Below is a small trained network, with its code and all its weights. Each question gives an input and a class and asks what happens when units are switched off, that is, made to give their printed mean instead of their output.

import numpy as np


def w(rows, s, z=0):
    codes = np.array(rows[::2]) - 128.0
    scale = np.full(codes.shape[1], s)
    scale[-1] = z or s
    return codes * scale


def f(y):
    return np.maximum(y, 0)


def log_softmax(a):
    a = a - a.max(-1, keepdims=True)
    return a - np.log(np.exp(a).sum(-1, keepdims=True))


def net(x, mask):
    res = np.array(x, float).reshape(1, 3) / 4 @ E
    y = f(res @ A[0][:, :-1].T + A[0][:, -1])
    res = res + np.where(mask, y, B[0][:, -1]) @ B[0][:, :-1]
    return log_softmax(res[-1] @ U[:, :-1].T + U[:, -1])


A, B = {}, {}
E = w([
[179,178,54,86,205,87,196,52,84],'x0',
[149,141,109,183,204,70,181,255,107],'x1',
[125,134,144,236,69,34,201,75,133],'x2',
],0.0081)
A[0] = w([
[113,99,169,134,44,137,90,198,118,60],'neuron 0',
[152,135,162,214,77,113,144,91,68,125],'neuron 1',
[126,101,124,138,189,88,169,251,118,83],'neuron 2',
[123,157,158,231,83,65,169,85,143,64],'neuron 3',
[155,158,115,115,186,126,135,58,123,62],'neuron 4',
[119,124,156,73,80,121,113,80,142,74],'neuron 5',
[152,140,126,86,163,153,95,165,141,253],'neuron 6',
[159,131,124,80,138,73,152,95,114,75],'neuron 7',
[100,79,144,70,64,149,119,48,126,58],'neuron 8',
[173,125,65,68,218,85,181,28,70,99],'neuron 9',
[132,145,146,5,201,196,72,199,104,48],'neuron 10',
[131,65,204,177,13,147,63,223,116,92],'neuron 11',
[109,132,132,82,86,178,100,32,135,167],'neuron 12',
[124,147,101,151,192,107,169,254,123,139],'neuron 13',
],0.0084,0.0063)
B[0] = w([
[113,159,93,122,156,170,137,150,176,182],'neuron 0',
[112,79,111,91,127,110,141,150,95,196],'neuron 1',
[204,146,127,127,121,154,54,86,131,219],'neuron 2',
[133,49,63,96,101,117,147,127,142,212],'neuron 3',
[127,150,102,153,142,157,119,161,172,169],'neuron 4',
[179,146,104,136,118,136,99,129,111,171],'neuron 5',
[79,92,196,119,83,81,188,107,107,242],'neuron 6',
[98,135,109,135,125,163,106,167,143,162],'neuron 7',
[210,149,90,159,153,131,84,135,119,197],'neuron 8',
[58,180,150,136,144,175,145,173,168,254],'neuron 9',
[131,63,9,148,105,89,173,136,147,236],'neuron 10',
[73,204,115,126,178,152,172,143,142,234],'neuron 11',
[182,118,189,136,137,104,78,110,94,243],'neuron 12',
[176,139,167,131,122,135,60,82,98,245],'neuron 13',
],0.014,0.0086)
U = w([
[71,226,116,138,161,208,146,187,210,94],'0',
[250,146,150,146,110,142,53,113,62,51],'1',
[119,2,56,109,60,86,181,153,130,92],'2',
[108,113,233,116,78,96,159,130,67,254],'3',
],0.0082,0.0047)

Each question gives the input, the list of numbers given to net, and the class t.
The units are the neurons (one row each of A and B). Each row of codes is followed by its name. A weight is (code - 128) times the scale printed after its matrix; where a second scale follows, it is the last column's (A, B and U).
mask holds one flag per neuron, in row order. A switched-off neuron (its flag False) gives its mean, the last column of its row in B, instead of its output. The means were averaged over made-up inputs and are rounded, as every weight is.
A unit's drop is (log p(t) with every unit on - log p(t) with that unit switched off) / (log p(t) with every unit on - log p(t) with every unit switched off).
The circuit of an input: a set's keep is (log p(t) with only the set's units on - log p(t) with every unit switched off) / (log p(t) with every unit on - log p(t) with every unit switched off). Starting from the 12 units with the biggest drops (on a tie, the unit counted first), units are removed one at a time, each time the one whose removal leaves the highest keep (on an exact tie, the one counted first), for as long as the keep stays at least 0.8.
circuit, biggest first: the units of the circuit, biggest drop first
unit that matters most: the unit with the biggest drop
k most important neurons: the k neurons with the biggest drops, biggest first
drop of u: that unit's drop, to one decimal
input [-2,-8,8], class 1: circuit, biggest first	neuron 8
input [1,2,-3], class 3: circuit, biggest first	neuron 6; neuron 8
input [3,-2,-1], class 3: 3 most important neurons	neuron 11; neuron 0; neuron 10
input [-6,1,-7], class 2: 2 most important neurons	neuron 10; neuron 9
input [0,-6,-8], class 2: 3 most important neurons	neuron 10; neuron 13; neuron 6
input [3,-3,0], class 3: 2 most important neurons	neuron 11; neuron 2
input [-4,-6,8], class 2: 2 most important neurons	neuron 3; neuron 1
input [2,-7,6], class 1: 4 most important neurons	neuron 12; neuron 10; neuron 8; neuron 6
input [-5,-8,5], class 1: 2 most important neurons	neuron 12; neuron 8
input [-4,-3,0], class 0: 4 most important neurons	neuron 11; neuron 13; neuron 0; neuron 2
input [5,5,-6], class 2: 2 most important neurons	neuron 10; neuron 6
input [3,8,-8], class 1: 3 most important neurons	neuron 13; neuron 2; neuron 3
input [-3,7,3], class 1: 2 most important neurons	neuron 2; neuron 13
input [3,7,5], class 1: unit that matters most	neuron 13
input [-6,-5,7], class 2: 2 most important neurons	neuron 3; neuron 9
input [-6,-7,7], class 1: 3 most important neurons	neuron 8; neuron 12; neuron 10
input [-5,8,8], class 1: 3 most important neurons	neuron 2; neuron 13; neuron 10
input [7,0,-8], class 2: 4 most important neurons	neuron 10; neuron 6; neuron 11; neuron 0
input [-8,5,6], class 0: drop of neuron 11	2.3
input [-4,5,3], class 1: drop of neuron 4	0.1
input [-6,4,2], class 0: circuit, biggest first	neuron 11
input [-1,4,-6], class 2: drop of neuron 12	0.2
input [3,-2,-2], class 3: drop of neuron 0	0.3
